Here is a tiny trained network, its code and every weight. The questions are about switching its units off for an input and a class, where a switched-off unit gives its printed mean instead of its output.

import numpy as np


def w(rows, s, z=0):
    codes = np.array(rows[::2]) - 128.0
    scale = np.full(codes.shape[1], s)
    scale[-1] = z or s
    return codes * scale


def f(y):
    return y / 2 * (1 + np.tanh(0.7978845608 * (y + 0.044715 * y**3)))


def log_softmax(a):
    a = a - a.max(-1, keepdims=True)
    return a - np.log(np.exp(a).sum(-1, keepdims=True))


def net(x, mask):
    res = np.array(x, float).reshape(1, 8) / 4 @ E
    y = f(res @ A[0][:, :-1].T + A[0][:, -1])
    res = res + np.where(mask, y, B[0][:, -1]) @ B[0][:, :-1]
    return log_softmax(res[-1] @ U[:, :-1].T + U[:, -1])


A, B = {}, {}
E = w([
[156,150,58,229,142,254,185,204,87,82],'x0',
[143,76,131,146,191,179,137,61,122,188],'x1',
[204,169,135,109,150,77,66,198,211,231],'x2',
[178,174,155,111,54,101,218,144,59,143],'x3',
[105,142,170,98,182,53,39,67,51,73],'x4',
[147,196,90,145,100,70,220,86,243,40],'x5',
[90,130,67,186,134,156,101,30,120,191],'x6',
[202,97,45,65,136,63,156,128,43,85],'x7',
],0.0084)
A[0] = w([
[193,224,127,66,52,145,143,252,145,148,104],'neuron 0',
[196,198,143,113,148,84,116,110,151,102,94],'neuron 1',
[84,1,46,155,66,167,63,143,103,225,213],'neuron 2',
[188,241,82,156,171,73,47,147,154,89,139],'neuron 3',
[62,146,153,107,73,143,133,22,200,143,88],'neuron 4',
[176,160,68,163,107,170,63,135,253,125,3],'neuron 5',
[163,147,41,143,186,74,65,142,119,184,79],'neuron 6',
[192,119,149,97,216,168,175,142,221,191,63],'neuron 7',
],0.0069,0.0021)
B[0] = w([
[131,135,108,40,124,138,191,164,183,184,241],'neuron 0',
[123,127,137,139,105,104,183,139,159,134,168],'neuron 1',
[118,148,95,158,43,126,111,195,35,120,255],'neuron 2',
[159,122,61,102,63,106,169,245,160,138,189],'neuron 3',
[21,59,132,201,114,224,170,108,148,183,202],'neuron 4',
[180,137,139,107,156,48,130,134,88,118,211],'neuron 5',
[159,124,5,139,133,167,173,156,178,85,178],'neuron 6',
[198,137,227,94,129,2,124,122,66,139,212],'neuron 7',
],0.008,0.0083)
U = w([
[199,154,225,118,161,20,126,123,43,72,240],'0',
[67,127,173,39,138,157,106,58,247,239,3],'1',
[157,222,1,240,41,150,230,154,228,104,151],'2',
],0.0059,0.002)

Each question gives the input, the list of numbers given to net, and the class t.
The units are the neurons (one row each of A and B). Each row of codes is followed by its name. A weight is (code - 128) times the scale printed after its matrix; where a second scale follows, it is the last column's (A, B and U).
mask holds one flag per neuron, in row order. A switched-off neuron (its flag False) gives its mean, the last column of its row in B, instead of its output. The means were averaged over made-up inputs and are rounded, as every weight is.
A unit's drop is (log p(t) with every unit on - log p(t) with that unit switched off) / (log p(t) with every unit on - log p(t) with every unit switched off).
The circuit of an input: a set's keep is (log p(t) with only the set's units on - log p(t) with every unit switched off) / (log p(t) with every unit on - log p(t) with every unit switched off). Starting from all 8 units, units are removed one at a time, each time the one whose removal leaves the highest keep (on an exact tie, the one counted first), for as long as the keep stays at least 0.8.
units of the circuit, in order: the units of the circuit, biggest drop first
unit that matters most: the unit with the biggest drop
top k neurons: the k neurons with the biggest drops, biggest first
drop when u is switched off: that unit's drop, to one decimal
input [-3,-7,5,3,-2,-3,-7,5], class 1: units of the circuit, in order	neuron 0
input [6,6,7,3,2,2,6,-5], class 0: top 2 neurons	neuron 7; neuron 5
input [7,6,1,4,2,-4,-4,-6], class 0: units of the circuit, in order	neuron 4; neuron 6
input [-6,-4,-6,-1,-5,-5,5,-4], class 2: top 2 neurons	neuron 2; neuron 7
input [8,1,0,-8,-2,8,-5,-7], class 0: units of the circuit, in order	neuron 5; neuron 7
input [-1,2,8,-4,7,0,-1,-4], class 2: top 3 neurons	neuron 6; neuron 3; neuron 1
input [-7,4,-5,2,2,2,-8,0], class 1: units of the circuit, in order	neuron 7; neuron 2
input [-6,-4,2,-8,4,0,0,5], class 2: units of the circuit, in order	neuron 6; neuron 3
input [-1,0,6,-7,7,4,2,-5], class 2: top 2 neurons	neuron 3; neuron 6
input [-4,3,2,-8,1,-4,0,4], class 2: top 4 neurons	neuron 6; neuron 2; neuron 5; neuron 7
input [-6,5,6,3,-7,-8,-2,1], class 0: top 2 neurons	neuron 7; neuron 2
input [0,-2,6,-6,3,1,-4,1], class 2: top 2 neurons	neuron 3; neuron 6
input [0,-3,0,-1,2,3,-7,3], class 2: top 3 neurons	neuron 7; neuron 3; neuron 5
input [-8,4,1,2,-7,-7,7,3], class 2: unit that matters most	neuron 2
input [-2,-3,-1,-7,-3,-4,-2,7], class 2: drop when neuron 5 is switched off	0.5
input [-5,0,3,3,2,2,4,3], class 2: drop when neuron 7 is switched off	0.2
input [-6,-1,0,7,-4,4,-4,1], class 1: drop when neuron 0 is switched off	0.3
